Here is a tiny trained network, its code and every weight. The questions are about switching its units off for an input and a class, where a switched-off unit gives its printed mean instead of its output.

import numpy as np


def w(rows, s, z=0):
    codes = np.array(rows[::2]) - 128.0
    scale = np.full(codes.shape[1], s)
    scale[-1] = z or s
    return codes * scale


def f(y):
    return y / 2 * (1 + np.tanh(0.7978845608 * (y + 0.044715 * y**3)))


def log_softmax(a):
    a = a - a.max(-1, keepdims=True)
    return a - np.log(np.exp(a).sum(-1, keepdims=True))


def net(x, mask):
    res = np.array(x, float).reshape(1, 6) / 4 @ E
    y = f(res @ A[0][:, :-1].T + A[0][:, -1])
    res = res + np.where(mask, y, B[0][:, -1]) @ B[0][:, :-1]
    return log_softmax(res[-1] @ U[:, :-1].T + U[:, -1])


A, B = {}, {}
E = w([
[127,120,124],'x0',
[254,134,129],'x1',
[64,189,54],'x2',
[127,131,130],'x3',
[130,132,133],'x4',
[106,62,73],'x5',
],0.01)
A[0] = w([
[170,236,143,99],'N1',
[50,85,154,112],'N2',
[226,101,100,160],'N3',
[192,129,100,252],'N4',
[77,136,57,180],'N5',
[180,70,175,184],'N6',
[94,169,151,63],'N7',
[248,180,11,71],'N8',
[101,92,158,75],'N9',
[96,54,49,80],'N10',
[154,120,177,48],'N11',
[104,205,74,88],'N12',
[123,173,98,75],'N13',
[194,225,235,183],'N14',
[136,79,137,168],'N15',
[89,116,160,80],'N16',
[182,132,126,59],'N17',
[139,182,53,195],'N18',
[108,150,9,111],'N19',
[30,95,99,222],'N20',
[152,33,29,207],'N21',
[227,40,99,107],'N22',
[91,192,215,81],'N23',
[108,128,63,57],'N24',
[127,49,200,84],'N25',
],0.012,0.0034)
B[0] = w([
[146,113,149,181],'N1',
[135,247,108,193],'N2',
[96,173,109,232],'N3',
[87,140,142,207],'N4',
[158,124,155,217],'N5',
[87,95,131,230],'N6',
[177,124,90,141],'N7',
[96,165,82,225],'N8',
[190,136,28,138],'N9',
[181,169,115,197],'N10',
[131,105,81,156],'N11',
[133,44,85,184],'N12',
[153,98,126,140],'N13',
[113,89,149,255],'N14',
[118,119,133,162],'N15',
[181,133,38,141],'N16',
[105,152,44,158],'N17',
[108,56,183,187],'N18',
[110,73,119,214],'N19',
[128,142,155,251],'N20',
[150,128,255,231],'N21',
[133,168,116,245],'N22',
[185,130,124,171],'N23',
[181,114,105,159],'N24',
[111,65,33,192],'N25',
],0.0072,0.0083)
U = w([
[127,14,75,129],'0',
[139,137,164,233],'1',
[55,115,181,163],'2',
[154,130,134,151],'3',
[170,233,37,4],'4',
[245,105,182,60],'5',
],0.011,0.0036)

Each question gives the input, the list of numbers given to net, and the class t.
The units are the neurons (one row each of A and B). Each row of codes is followed by its name. A weight is (code - 128) times the scale printed after its matrix; where a second scale follows, it is the last column's (A, B and U).
mask holds one flag per neuron, in row order. A switched-off neuron (its flag False) gives its mean, the last column of its row in B, instead of its output. The means were averaged over made-up inputs and are rounded, as every weight is.
A unit's drop is (log p(t) with every unit on - log p(t) with that unit switched off) / (log p(t) with every unit on - log p(t) with every unit switched off).
The circuit of an input: a set's keep is (log p(t) with only the set's units on - log p(t) with every unit switched off) / (log p(t) with every unit on - log p(t) with every unit switched off). Starting from the 12 units with the biggest drops (on a tie, the unit counted first), units are removed one at a time, each time the one whose removal leaves the highest keep (on an exact tie, the one counted first), for as long as the keep stays at least 0.8.
units of the circuit, in order: the units of the circuit, biggest drop first
unit that matters most: the unit with the biggest drop
top k neurons: the k neurons with the biggest drops, biggest first
drop of u: that unit's drop, to one decimal
input [-2,-1,6,4,-3,-2], class 0: unit that matters most	N12
input [2,8,6,3,-8,7], class 1: top 3 neurons	(N21, N18, N25)
input [-5,-5,8,-7,4,-2], class 0: units of the circuit, in order	(N12, N19)
input [2,0,6,4,-2,-5], class 0: units of the circuit, in order	(N12, N21, N2)
input [1,-2,-5,0,-2,7], class 5: units of the circuit, in order	(N21, N10)
input [-7,1,-7,8,2,-6], class 2: top 3 neurons	(N6, N14, N12)
input [-5,-8,6,-6,-1,7], class 4: top 2 neurons	(N2, N10)
input [5,-6,-6,-1,-7,5], class 1: units of the circuit, in order	(N2, N10)
input [-3,-7,4,-1,-2,0], class 4: top 2 neurons	(N2, N21)
input [7,8,-7,4,-7,8], class 4: units of the circuit, in order	(N22, N3)
input [3,-6,5,-1,-3,1], class 4: top 3 neurons	(N2, N10, N14)
input [2,6,-8,7,6,6], class 0: top 2 neurons	(N25, N6)
input [0,8,3,7,-8,8], class 1: top 2 neurons	(N21, N18)
input [-6,1,-3,6,-1,8], class 5: units of the circuit, in order	(N21)
input [0,-6,4,3,-3,1], class 4: top 3 neurons	(N2, N21, N14)
input [-4,0,6,1,-3,8], class 5: top 3 neurons	(N21, N10, N5)
input [4,2,0,6,-2,7], class 5: top 2 neurons	(N21, N10)
input [4,5,8,6,5,6], class 0: top 2 neurons	(N19, N12)
input [-7,6,-3,6,-8,6], class 1: top 2 neurons	(N21, N2)
input [3,3,6,-8,-1,-7], class 2: units of the circuit, in order	(N18)
input [-6,4,-2,6,1,-5], class 2: drop of N6	0.1
input [-1,-8,-5,-1,7,-8], class 4: drop of N21	0.2
input [7,6,-4,-4,8,-5], class 1: drop of N12	0.1
input [-4,-1,2,-3,-2,-6], class 5: drop of N24	-0.1
